Here is a tiny trained network, its code and every weight. The questions are about switching its units off for an input and a class, where a switched-off unit gives its printed mean instead of its output.

import numpy as np


def w(rows, s, z=0):
    codes = np.array(rows[::2]) - 128.0
    scale = np.full(codes.shape[1], s)
    scale[-1] = z or s
    return codes * scale


def norm(h):
    return h / np.sqrt((h * h).mean(-1, keepdims=True) + 1e-5)


def f(y):
    return y / 2 * (1 + np.tanh(0.7978845608 * (y + 0.044715 * y**3)))


def log_softmax(a):
    a = a - a.max(-1, keepdims=True)
    return a - np.log(np.exp(a).sum(-1, keepdims=True))


def net(x, mask):
    res = np.array(x, float).reshape(1, 3) / 4 @ E
    u = 0
    for l in range(3):
        y = f(norm(res) @ A[l][:, :-1].T + A[l][:, -1])
        res = res + np.where(mask[u : u + 12], y, B[l][:, -1]) @ B[l][:, :-1]
        u += 12
    return log_softmax(norm(res)[-1] @ U[:, :-1].T + U[:, -1])


A, B = {}, {}
E = w([
[120,120,78,124,212,142,59,49,116,109,146,167],'x0',
[87,82,87,240,9,86,144,138,66,104,223,144],'x1',
[73,35,149,49,84,253,142,145,128,140,87,94],'x2',
],0.0048)
A[0] = w([
[172,175,179,44,187,150,121,170,171,75,99,79,188],'L0N0',
[144,77,160,171,132,54,167,139,233,156,146,163,147],'L0N1',
[114,101,45,75,162,96,53,95,138,171,178,118,119],'L0N2',
[63,188,95,192,141,144,171,99,110,92,117,130,22],'L0N3',
[227,207,68,157,144,135,125,135,119,148,151,133,182],'L0N4',
[114,88,87,172,51,60,137,196,118,136,171,87,71],'L0N5',
[3,109,150,119,101,213,134,157,105,152,180,68,56],'L0N6',
[64,155,197,113,88,210,132,216,125,168,114,94,175],'L0N7',
[126,133,124,122,144,148,108,188,115,137,144,138,41],'L0N8',
[106,67,108,178,113,190,169,148,112,139,89,94,4],'L0N9',
[98,174,132,69,85,160,158,173,108,116,121,105,38],'L0N10',
[94,153,181,91,63,65,145,120,158,157,142,55,141],'L0N11',
],0.0041,0.0013)
B[0] = w([
[115,124,95,96,14,57,120,142,201,128,188,104,254],'L0N0',
[133,149,85,185,175,142,161,160,132,172,176,79,154],'L0N1',
[28,118,94,131,167,110,54,143,170,121,166,66,168],'L0N2',
[97,127,155,72,84,129,128,150,118,211,133,120,129],'L0N3',
[69,199,78,73,77,169,178,177,126,158,166,161,187],'L0N4',
[33,127,128,202,102,70,98,120,60,13,131,100,236],'L0N5',
[224,242,112,132,210,171,67,1,134,191,190,195,221],'L0N6',
[172,75,163,171,198,127,94,100,123,159,137,93,230],'L0N7',
[114,121,154,121,157,143,146,179,121,92,117,185,115],'L0N8',
[182,212,119,99,154,132,169,61,113,214,187,217,164],'L0N9',
[125,120,191,107,189,115,188,109,138,202,128,193,148],'L0N10',
[125,132,157,127,244,29,89,77,138,138,140,90,163],'L0N11',
],0.0032,0.0036)
A[1] = w([
[118,84,197,100,52,132,88,115,168,145,101,105,2],'L1N0',
[107,84,130,133,136,131,166,191,171,109,106,88,98],'L1N1',
[169,119,149,67,127,133,148,145,93,144,87,101,16],'L1N2',
[136,130,136,98,216,150,151,114,150,144,51,112,119],'L1N3',
[132,97,170,148,114,48,167,151,67,173,110,138,76],'L1N4',
[169,59,158,77,78,214,191,148,98,94,111,177,131],'L1N5',
[126,90,139,111,110,85,123,94,76,115,160,98,101],'L1N6',
[161,159,116,94,136,168,193,109,143,193,46,135,76],'L1N7',
[143,80,148,149,120,178,142,119,80,169,101,112,98],'L1N8',
[122,148,22,174,116,165,101,124,83,75,107,254,139],'L1N9',
[149,79,170,55,140,115,150,130,146,100,83,78,97],'L1N10',
[159,120,169,102,193,164,191,112,152,157,145,213,53],'L1N11',
],0.0051,0.0015)
B[1] = w([
[169,157,130,160,147,139,103,132,166,130,164,192,150],'L1N0',
[125,132,167,208,170,109,49,127,101,180,107,129,124],'L1N1',
[162,158,163,96,103,121,185,138,83,112,159,145,139],'L1N2',
[90,116,139,201,54,119,183,219,78,96,158,153,232],'L1N3',
[135,96,168,113,184,108,151,137,147,75,46,76,169],'L1N4',
[159,254,127,150,181,143,85,79,106,190,238,50,168],'L1N5',
[129,112,164,128,111,101,146,172,140,99,138,120,167],'L1N6',
[157,101,158,136,52,118,142,162,91,111,188,176,195],'L1N7',
[125,171,34,163,207,132,50,76,120,248,79,82,156],'L1N8',
[159,106,208,120,104,92,179,226,149,138,65,87,255],'L1N9',
[172,80,201,180,66,110,103,124,98,154,118,139,195],'L1N10',
[87,113,123,161,67,121,106,127,138,122,172,113,175],'L1N11',
],0.0045,0.0031)
A[2] = w([
[170,236,57,83,164,74,142,147,150,127,153,115,171],'L2N0',
[69,101,118,151,48,76,171,127,54,92,145,137,18],'L2N1',
[69,113,67,170,141,61,162,77,77,82,157,140,210],'L2N2',
[132,118,114,190,125,75,112,116,119,130,172,148,194],'L2N3',
[76,89,114,120,154,196,80,112,92,102,169,146,254],'L2N4',
[171,103,157,106,175,171,161,134,181,143,72,175,130],'L2N5',
[39,51,92,102,158,162,123,72,183,106,93,144,84],'L2N6',
[115,254,87,120,189,68,164,131,159,192,93,100,116],'L2N7',
[111,131,165,185,26,100,174,85,110,112,148,155,95],'L2N8',
[172,216,146,154,98,127,189,176,116,74,129,134,106],'L2N9',
[203,192,208,166,162,145,208,210,120,186,183,57,118],'L2N10',
[199,152,152,151,94,93,155,182,158,60,35,118,156],'L2N11',
],0.0043,0.00097)
B[2] = w([
[109,176,94,99,101,183,182,113,125,207,149,181,214],'L2N0',
[96,147,182,146,91,156,196,209,106,155,141,36,223],'L2N1',
[164,139,185,84,34,171,184,191,155,109,145,136,230],'L2N2',
[97,142,162,96,103,168,99,116,107,98,120,88,204],'L2N3',
[148,166,58,184,159,66,187,128,79,105,110,129,191],'L2N4',
[165,80,206,210,80,58,146,210,146,164,127,122,128],'L2N5',
[124,68,90,94,137,95,124,163,143,57,111,167,147],'L2N6',
[151,244,115,92,206,129,179,115,202,219,138,124,207],'L2N7',
[152,132,130,57,80,147,119,196,96,104,127,146,219],'L2N8',
[122,73,61,85,108,156,85,24,100,142,175,203,198],'L2N9',
[73,92,81,128,179,117,90,119,177,28,27,191,254],'L2N10',
[107,139,86,133,163,253,89,72,88,181,185,80,214],'L2N11',
],0.0041,0.0036)
U = w([
[101,36,26,94,194,92,101,160,106,29,87,182,129],'0',
[201,47,247,91,69,139,54,194,174,177,117,206,136],'1',
[83,141,164,170,9,110,202,228,41,77,171,61,146],'2',
[111,120,194,196,223,66,139,120,151,126,35,69,113],'3',
[119,254,58,58,174,112,170,131,188,210,158,177,145],'4',
[201,102,118,86,88,61,203,72,78,143,68,133,2],'5',
[162,107,109,198,158,201,68,20,35,228,202,108,128],'6',
],0.0085,0.0091)

Each question gives the input, the list of numbers given to net, and the class t.
The units are the neurons (one row each of A and B). Each row of codes is followed by its name. A weight is (code - 128) times the scale printed after its matrix; where a second scale follows, it is the last column's (A, B and U).
mask holds one flag per neuron, layer by layer. A switched-off neuron (its flag False) gives its mean, the last column of its row in B, instead of its output. The means were averaged over made-up inputs and are rounded, as every weight is.
A unit's drop is (log p(t) with every unit on - log p(t) with that unit switched off) / (log p(t) with every unit on - log p(t) with every unit switched off).
The circuit of an input: a set's keep is (log p(t) with only the set's units on - log p(t) with every unit switched off) / (log p(t) with every unit on - log p(t) with every unit switched off). Starting from the 12 units with the biggest drops (on a tie, the unit counted first), units are removed one at a time, each time the one whose removal leaves the highest keep (on an exact tie, the one counted first), for as long as the keep stays at least 0.8.
circuit, biggest first: the units of the circuit, biggest drop first
top k neurons: the k neurons with the biggest drops, biggest first
k most important neurons of layer l: the k neurons of layer l with the biggest drops, biggest first
drop when u is switched off: that unit's drop, to one decimal
input [2,1,-2], class 4: top 3 neurons => L1N3, L0N5, L1N7
input [8,2,-2], class 0: circuit, biggest first => L0N6, L1N5
input [6,1,-1], class 0: circuit, biggest first => L0N6, L1N5
input [7,3,-5], class 2: circuit, biggest first => L0N6, L2N2
input [5,1,4], class 0: circuit, biggest first => L2N6
input [7,4,2], class 0: circuit, biggest first => L2N6, L1N5
input [-2,0,2], class 6: top 2 neurons => L0N6, L1N9
input [-5,-3,-2], class 3: top 2 neurons => L0N6, L0N11
input [5,-7,3], class 1: top 2 neurons => L1N10, L0N5
input [-7,-5,-3], class 1: top 4 neurons => L1N10, L0N6, L0N5, L1N5
input [5,-7,4], class 1: 2 most important neurons of layer 0 => L0N5, L0N0
input [0,-2,5], class 6: 3 most important neurons of layer 1 => L1N9, L1N5, L1N8
input [0,2,2], class 6: top 2 neurons => L0N6, L1N3
input [5,-4,4], class 0: most important neuron of layer 2 => L2N4
input [5,-8,2], class 1: 2 most important neurons of layer 2 => L2N10, L2N5
input [1,-2,0], class 1: 2 most important neurons of layer 2 => L2N10, L2N7
input [-4,3,3], class 3: 3 most important neurons of layer 1 => L1N4, L1N3, L1N8
input [-5,-8,-2], class 1: drop when L1N10 is switched off => 0.2
input [-8,-3,7], class 1: drop when L2N10 is switched off => 0.2
input [-3,-2,7], class 6: drop when L1N8 is switched off => 0.4
input [5,-1,0], class 0: top neuron => L0N2
